Below are the code and all the weights of a small trained network. Each question names an input and a class and asks about switching units off, where a switched-off unit gives its printed mean instead of its output.

import numpy as np


def w(rows, s, z=0):
    codes = np.array(rows[::2]) - 128.0
    scale = np.full(codes.shape[1], s)
    scale[-1] = z or s
    return codes * scale


def norm(h):
    return h / np.sqrt((h * h).mean(-1, keepdims=True) + 1e-5)


def f(y):
    return np.maximum(y, 0)


def log_softmax(a):
    a = a - a.max(-1, keepdims=True)
    return a - np.log(np.exp(a).sum(-1, keepdims=True))


def net(x, mask):
    res = np.array(x, float).reshape(1, 3) / 4 @ E
    u = 0
    for l in range(3):
        y = f(norm(res) @ A[l][:, :-1].T + A[l][:, -1])
        res = res + np.where(mask[u : u + 5], y, B[l][:, -1]) @ B[l][:, :-1]
        u += 5
    return log_softmax(norm(res)[-1] @ U[:, :-1].T + U[:, -1])


A, B = {}, {}
E = w([
[152,122,143,8,72,113,133],'x0',
[157,62,50,147,146,82,37],'x1',
[154,26,138,25,131,187,98],'x2',
],0.011)
A[0] = w([
[158,107,116,196,194,152,110,22],'0.n1',
[108,225,129,190,124,92,128,110],'0.n2',
[199,158,94,75,174,156,209,2],'0.n3',
[113,254,125,147,93,93,157,111],'0.n4',
[165,133,100,41,181,57,89,208],'0.n5',
],0.0093,0.00091)
B[0] = w([
[81,124,149,206,88,97,145,213],'0.n1',
[163,140,88,140,151,122,251,254],'0.n2',
[103,123,174,144,138,89,59,176],'0.n3',
[88,145,133,145,179,95,204,249],'0.n4',
[96,141,88,124,69,167,115,228],'0.n5',
],0.013,0.0063)
A[1] = w([
[100,122,152,87,96,113,112,108],'1.n1',
[181,112,80,74,118,108,114,45],'1.n2',
[125,169,138,214,255,148,164,249],'1.n3',
[166,206,182,136,89,123,151,251],'1.n4',
[141,107,177,139,169,167,131,182],'1.n5',
],0.015,0.002)
B[1] = w([
[129,125,104,78,138,124,103,165],'1.n1',
[181,201,103,174,121,168,123,160],'1.n2',
[94,160,116,123,255,147,214,251],'1.n3',
[79,137,157,152,182,112,139,177],'1.n4',
[59,150,114,118,122,39,85,153],'1.n5',
],0.017,0.015)
A[2] = w([
[181,62,109,76,144,135,84,3],'2.n1',
[207,154,95,59,2,132,115,67],'2.n2',
[92,65,51,177,93,118,62,114],'2.n3',
[151,216,130,200,159,67,231,161],'2.n4',
[214,125,121,150,131,178,80,44],'2.n5',
],0.013,0.0021)
B[2] = w([
[131,184,97,220,67,114,176,149],'2.n1',
[113,132,10,182,144,91,68,183],'2.n2',
[157,87,192,107,94,185,152,162],'2.n3',
[73,24,77,216,235,207,186,249],'2.n4',
[101,121,165,83,154,86,137,152],'2.n5',
],0.014,0.018)
U = w([
[173,46,221,159,14,200,101,132],'0',
[215,191,226,114,78,114,147,18],'1',
[134,162,12,125,50,133,18,178],'2',
[59,167,215,11,118,91,81,176],'3',
[173,158,202,134,87,107,109,2],'4',
[55,112,145,184,232,164,208,199],'5',
],0.011,0.0045)

Each question gives the input, the list of numbers given to net, and the class t.
The units are the neurons (one row each of A and B). Each row of codes is followed by its name. A weight is (code - 128) times the scale printed after its matrix; where a second scale follows, it is the last column's (A, B and U).
mask holds one flag per neuron, layer by layer. A switched-off neuron (its flag False) gives its mean, the last column of its row in B, instead of its output. The means were averaged over made-up inputs and are rounded, as every weight is.
A unit's drop is (log p(t) with every unit on - log p(t) with that unit switched off) / (log p(t) with every unit on - log p(t) with every unit switched off).
The circuit of an input: a set's keep is (log p(t) with only the set's units on - log p(t) with every unit switched off) / (log p(t) with every unit on - log p(t) with every unit switched off). Starting from the 12 units with the biggest drops (on a tie, the unit counted first), units are removed one at a time, each time the one whose removal leaves the highest keep (on an exact tie, the one counted first), for as long as the keep stays at least 0.8.
units of the circuit, in order: the units of the circuit, biggest drop first
top k neurons: the k neurons with the biggest drops, biggest first
k most important neurons of layer l: the k neurons of layer l with the biggest drops, biggest first
drop of u: that unit's drop, to one decimal
input [-1,5,3], class 0: units of the circuit, in order	1.n3; 2.n3; 2.n4; 0.n2
input [-1,7,6], class 2: units of the circuit, in order	1.n3; 2.n4
input [-8,5,8], class 0: most important neuron of layer 0	0.n4
input [3,-1,0], class 3: 2 most important neurons of layer 1	1.n3; 1.n4
input [-1,6,0], class 0: top 2 neurons	1.n3; 2.n3
input [2,-6,8], class 2: top 2 neurons	1.n3; 0.n4
input [-2,6,4], class 0: 2 most important neurons of layer 2	2.n3; 2.n4
input [5,-5,6], class 2: top 3 neurons	1.n3; 0.n4; 2.n4
input [0,-7,5], class 3: top 3 neurons	2.n4; 1.n3; 0.n2
input [8,0,-3], class 3: 3 most important neurons of layer 2	2.n4; 2.n2; 2.n1
input [3,-8,3], class 3: 2 most important neurons of layer 1	1.n3; 1.n1
input [3,-4,3], class 3: top 2 neurons	2.n4; 1.n3
input [8,8,-5], class 2: drop of 2.n4	0.0
input [5,-8,3], class 3: drop of 2.n4	0.5
input [8,4,-2], class 2: drop of 1.n3	0.1
